Below are the code and all the weights of a small trained network. Each question names an input and a class and asks about switching units off, where a switched-off unit gives its printed mean instead of its output.

import numpy as np


def w(rows, s, z=0):
    codes = np.array(rows[::2]) - 128.0
    scale = np.full(codes.shape[1], s)
    scale[-1] = z or s
    return codes * scale


def norm(h):
    return h / np.sqrt((h * h).mean(-1, keepdims=True) + 1e-5)


def f(y):
    return np.maximum(y, 0)


def log_softmax(a):
    a = a - a.max(-1, keepdims=True)
    return a - np.log(np.exp(a).sum(-1, keepdims=True))


def net(x, mask):
    res = np.array(x, float).reshape(1, 5) / 4 @ E
    u = 0
    for l in range(2):
        y = f(norm(res) @ A[l][:, :-1].T + A[l][:, -1])
        res = res + np.where(mask[u : u + 12], y, B[l][:, -1]) @ B[l][:, :-1]
        u += 12
    return log_softmax(norm(res)[-1] @ U[:, :-1].T + U[:, -1])


A, B = {}, {}
E = w([
[49,146,171,69],'x0',
[164,34,122,120],'x1',
[127,128,129,128],'x2',
[124,130,128,126],'x3',
[129,181,2,99],'x4',
],0.006)
A[0] = w([
[91,105,56,104,32],'0.n0',
[75,179,39,28,105],'0.n1',
[84,191,121,119,252],'0.n2',
[132,180,71,109,121],'0.n3',
[227,90,171,169,82],'0.n4',
[172,168,182,131,169],'0.n5',
[183,126,162,188,137],'0.n6',
[115,41,67,90,86],'0.n7',
[192,107,156,155,157],'0.n8',
[162,136,98,117,123],'0.n9',
[118,143,119,89,141],'0.n10',
[162,9,177,102,139],'0.n11',
],0.011,0.0036)
B[0] = w([
[185,177,158,129,160],'0.n0',
[109,128,184,199,232],'0.n1',
[93,80,195,119,211],'0.n2',
[143,99,109,187,187],'0.n3',
[166,138,97,127,222],'0.n4',
[186,159,128,129,180],'0.n5',
[135,158,157,96,199],'0.n6',
[216,223,90,129,179],'0.n7',
[98,107,194,189,203],'0.n8',
[57,140,96,163,155],'0.n9',
[254,130,179,175,157],'0.n10',
[93,103,92,94,255],'0.n11',
],0.0071,0.0076)
A[1] = w([
[152,76,8,219,253],'1.n0',
[66,172,105,184,102],'1.n1',
[136,190,181,173,169],'1.n2',
[53,241,90,108,139],'1.n3',
[181,174,202,153,136],'1.n4',
[144,149,149,206,105],'1.n5',
[46,96,87,26,113],'1.n6',
[63,157,183,112,178],'1.n7',
[216,137,155,149,254],'1.n8',
[56,147,120,201,102],'1.n9',
[158,82,108,170,165],'1.n10',
[234,78,228,106,179],'1.n11',
],0.011,0.0032)
B[1] = w([
[87,122,198,161,207],'1.n0',
[140,98,123,129,154],'1.n1',
[254,104,106,105,210],'1.n2',
[78,35,159,145,137],'1.n3',
[144,177,38,76,213],'1.n4',
[131,66,98,77,194],'1.n5',
[163,70,199,85,144],'1.n6',
[217,227,134,226,182],'1.n7',
[73,138,81,98,225],'1.n8',
[88,13,151,132,162],'1.n9',
[44,229,116,118,173],'1.n10',
[72,131,121,83,248],'1.n11',
],0.0071,0.011)
U = w([
[193,158,55,59,253],'0',
[183,224,216,133,109],'1',
[19,113,141,76,127],'2',
[122,50,248,78,94],'3',
[95,20,118,217,169],'4',
[215,68,199,235,60],'5',
[102,202,57,240,23],'6',
],0.015,0.0028)

Each question gives the input, the list of numbers given to net, and the class t.
The units are the neurons (one row each of A and B). Each row of codes is followed by its name. A weight is (code - 128) times the scale printed after its matrix; where a second scale follows, it is the last column's (A, B and U).
mask holds one flag per neuron, layer by layer. A switched-off neuron (its flag False) gives its mean, the last column of its row in B, instead of its output. The means were averaged over made-up inputs and are rounded, as every weight is.
A unit's drop is (log p(t) with every unit on - log p(t) with that unit switched off) / (log p(t) with every unit on - log p(t) with every unit switched off).
The circuit of an input: a set's keep is (log p(t) with only the set's units on - log p(t) with every unit switched off) / (log p(t) with every unit on - log p(t) with every unit switched off). Starting from the 12 units with the biggest drops (on a tie, the unit counted first), units are removed one at a time, each time the one whose removal leaves the highest keep (on an exact tie, the one counted first), for as long as the keep stays at least 0.8.
circuit, biggest first: the units of the circuit, biggest drop first
unit that matters most: the unit with the biggest drop
k most important neurons: the k neurons with the biggest drops, biggest first
top k neurons in layer l: the k neurons of layer l with the biggest drops, biggest first
drop of u: that unit's drop, to one decimal
input [3,-2,5,7,-1], class 1: unit that matters most	0.n2
input [0,1,0,8,-4], class 2: 3 most important neurons	(1.n2 0.n5 0.n11)
input [-2,1,-1,6,-4], class 2: 2 most important neurons	(0.n11 0.n1)
input [-1,7,6,-3,4], class 6: circuit, biggest first	(0.n7 1.n0 1.n2 0.n9)
input [8,0,4,-5,2], class 5: circuit, biggest first	(0.n1 1.n7 1.n10 1.n9)
input [-6,1,6,-1,1], class 6: top 3 neurons in layer 1	(1.n11 1.n0 1.n10)
input [7,-7,-3,5,0], class 1: top 2 neurons in layer 0	(0.n2 0.n10)
input [-1,-8,7,-5,4], class 4: 2 most important neurons	(1.n9 0.n3)
input [6,-3,5,-5,-1], class 1: 2 most important neurons	(1.n7 0.n2)
input [-5,8,7,7,6], class 6: 2 most important neurons	(1.n0 0.n7)
input [-5,5,-4,-1,2], class 6: 3 most important neurons	(0.n7 0.n2 1.n11)
input [-2,-8,0,-1,-6], class 0: top 3 neurons in layer 1	(1.n4 1.n0 1.n2)
input [0,3,-7,-1,-3], class 2: top 2 neurons in layer 0	(0.n4 0.n8)
input [-6,1,6,-2,-8], class 2: top 2 neurons in layer 1	(1.n11 1.n7)
input [3,-3,-1,4,3], class 5: unit that matters most	0.n1
input [5,0,-4,-5,-6], class 1: drop of 1.n0	0.1
input [-7,-8,-4,-6,-6], class 0: drop of 0.n7	0.0
input [6,-4,0,-6,-8], class 1: drop of 1.n7	0.7
input [-7,-2,-5,-5,8], class 4: drop of 0.n9	0.2
input [-1,0,-3,0,7], class 4: unit that matters most	1.n9
input [-3,3,0,6,4], class 6: 2 most important neurons	(0.n7 1.n0)
